Here is a tiny trained network, its code and every weight. The questions are about switching its units off for an input and a class, where a switched-off unit gives its printed mean instead of its output.

import numpy as np


def w(rows, s, z=0):
    codes = np.array(rows[::2]) - 128.0
    scale = np.full(codes.shape[1], s)
    scale[-1] = z or s
    return codes * scale


def f(y):
    return np.maximum(y, 0)


def log_softmax(a):
    a = a - a.max(-1, keepdims=True)
    return a - np.log(np.exp(a).sum(-1, keepdims=True))


def net(x, mask):
    res = np.array(x, float).reshape(1, 6) / 4 @ E
    y = f(res @ A[0][:, :-1].T + A[0][:, -1])
    res = res + np.where(mask, y, B[0][:, -1]) @ B[0][:, :-1]
    return log_softmax(res[-1] @ U[:, :-1].T + U[:, -1])


A, B = {}, {}
E = w([
[127,127,129,127,130,130],'x0',
[131,47,2,110,182,33],'x1',
[204,168,124,9,190,146],'x2',
[155,116,231,102,95,18],'x3',
[206,206,73,199,116,74],'x4',
[31,239,142,128,203,83],'x5',
],0.0078)
A[0] = w([
[58,148,89,195,27,164,195],'neuron 1',
[160,185,75,173,112,133,102],'neuron 2',
[35,84,165,42,89,140,230],'neuron 3',
[148,46,148,182,130,161,143],'neuron 4',
[79,174,140,170,163,87,106],'neuron 5',
[147,136,167,147,106,145,107],'neuron 6',
[111,90,63,152,166,66,85],'neuron 7',
[142,210,216,146,75,219,53],'neuron 8',
[111,155,139,149,197,145,48],'neuron 9',
[203,64,121,138,54,204,51],'neuron 10',
[245,50,145,127,73,154,42],'neuron 11',
[76,85,134,198,120,92,127],'neuron 12',
[115,15,62,123,121,32,66],'neuron 13',
[191,193,98,176,67,69,40],'neuron 14',
[94,127,200,205,64,151,194],'neuron 15',
[38,214,138,74,160,68,25],'neuron 16',
[163,95,114,127,124,139,56],'neuron 17',
[196,65,127,137,80,152,29],'neuron 18',
[182,209,95,133,88,130,170],'neuron 19',
[204,179,130,29,199,166,178],'neuron 20',
[126,167,161,145,52,180,12],'neuron 21',
[94,121,58,114,141,198,211],'neuron 22',
[127,119,196,85,83,37,113],'neuron 23',
[160,88,127,141,119,136,2],'neuron 24',
[122,155,67,141,137,214,102],'neuron 25',
],0.012,0.0033)
B[0] = w([
[205,149,124,99,91,131,218],'neuron 1',
[110,118,177,120,173,128,181],'neuron 2',
[195,95,164,173,235,165,217],'neuron 3',
[130,139,112,148,147,138,185],'neuron 4',
[112,164,59,152,153,181,189],'neuron 5',
[106,123,97,89,133,114,161],'neuron 6',
[106,70,134,43,107,129,205],'neuron 7',
[65,128,157,77,135,83,233],'neuron 8',
[92,116,75,177,120,123,163],'neuron 9',
[94,144,90,138,159,109,216],'neuron 10',
[74,187,93,166,141,128,219],'neuron 11',
[206,177,139,132,45,203,193],'neuron 12',
[98,138,151,64,144,127,237],'neuron 13',
[134,70,180,163,219,178,195],'neuron 14',
[147,155,140,79,132,138,219],'neuron 15',
[72,176,71,162,132,153,211],'neuron 16',
[83,186,89,133,136,112,156],'neuron 17',
[123,140,55,149,140,177,189],'neuron 18',
[155,78,176,92,178,135,190],'neuron 19',
[183,148,133,120,40,200,250],'neuron 20',
[77,106,132,90,147,133,178],'neuron 21',
[148,147,201,137,138,36,225],'neuron 22',
[155,116,130,182,76,9,204],'neuron 23',
[83,167,109,148,149,136,149],'neuron 24',
[153,118,151,176,88,1,207],'neuron 25',
],0.0094,0.012)
U = w([
[65,199,69,181,163,143,87],'0',
[72,135,145,31,138,107,87],'1',
[171,102,183,184,236,165,107],'2',
[150,149,155,206,94,2,100],'3',
[194,186,125,106,73,186,115],'4',
[145,168,132,122,162,116,255],'5',
],0.013,0.0093)

Each question gives the input, the list of numbers given to net, and the class t.
The units are the neurons (one row each of A and B). Each row of codes is followed by its name. A weight is (code - 128) times the scale printed after its matrix; where a second scale follows, it is the last column's (A, B and U).
mask holds one flag per neuron, in row order. A switched-off neuron (its flag False) gives its mean, the last column of its row in B, instead of its output. The means were averaged over made-up inputs and are rounded, as every weight is.
A unit's drop is (log p(t) with every unit on - log p(t) with that unit switched off) / (log p(t) with every unit on - log p(t) with every unit switched off).
The circuit of an input: a set's keep is (log p(t) with only the set's units on - log p(t) with every unit switched off) / (log p(t) with every unit on - log p(t) with every unit switched off). Starting from the 12 units with the biggest drops (on a tie, the unit counted first), units are removed one at a time, each time the one whose removal leaves the highest keep (on an exact tie, the one counted first), for as long as the keep stays at least 0.8.
units of the circuit, in order: the units of the circuit, biggest drop first
most important unit: the unit with the biggest drop
k most important neurons: the k neurons with the biggest drops, biggest first
drop when u is switched off: that unit's drop, to one decimal
input [-3,-4,-5,-7,7,1], class 2: most important unit	neuron 14
input [-8,7,-5,2,-8,-1], class 2: 2 most important neurons	neuron 3; neuron 8
input [-5,-4,-6,-5,3,2], class 4: 2 most important neurons	neuron 1; neuron 23
input [-7,8,5,-8,-6,-8], class 0: 2 most important neurons	neuron 11; neuron 18
input [-6,-4,-5,6,-5,-7], class 0: units of the circuit, in order	neuron 11; neuron 18
input [8,-7,-8,-2,-1,7], class 4: 2 most important neurons	neuron 1; neuron 12
input [-4,3,0,-8,-5,-4], class 3: units of the circuit, in order	neuron 25; neuron 22
input [2,5,-6,-6,-4,-5], class 3: 3 most important neurons	neuron 22; neuron 25; neuron 20
input [5,0,3,7,-4,-5], class 3: 2 most important neurons	neuron 23; neuron 14
input [5,-7,-1,-1,6,0], class 1: units of the circuit, in order	neuron 8; neuron 21
input [-6,8,-2,-2,-1,-6], class 1: 2 most important neurons	neuron 13; neuron 7
input [7,-2,2,2,-8,-7], class 2: 4 most important neurons	neuron 3; neuron 16; neuron 5; neuron 9
input [0,-5,-5,2,0,-4], class 1: 3 most important neurons	neuron 8; neuron 20; neuron 21
input [2,-3,-5,-6,3,-4], class 3: 2 most important neurons	neuron 25; neuron 20
input [1,8,-2,-4,5,6], class 1: most important unit	neuron 7
input [4,-4,5,6,3,-2], class 3: 3 most important neurons	neuron 23; neuron 13; neuron 12
input [-6,1,0,-6,6,0], class 2: 3 most important neurons	neuron 23; neuron 14; neuron 19
input [-4,-4,7,-1,8,4], class 2: 3 most important neurons	neuron 14; neuron 19; neuron 2
input [-3,-6,7,2,0,6], class 4: 4 most important neurons	neuron 20; neuron 11; neuron 10; neuron 13
input [-7,2,7,1,2,4], class 4: units of the circuit, in order	neuron 20
input [5,8,-4,-2,4,5], class 1: 2 most important neurons	neuron 7; neuron 13
input [-5,6,-8,6,6,3], class 4: units of the circuit, in order	neuron 12; neuron 25
input [-4,-3,1,1,-8,1], class 2: drop when neuron 3 is switched off	1.3
input [-6,-7,-1,4,-1,-4], class 1: drop when neuron 24 is switched off	0.0
input [3,-3,4,3,-3,4], class 0: drop when neuron 7 is switched off	0.2
input [-3,-3,-7,-8,3,-5], class 3: drop when neuron 20 is switched off	0.2
input [6,6,-4,6,1,-2], class 1: units of the circuit, in order	neuron 13
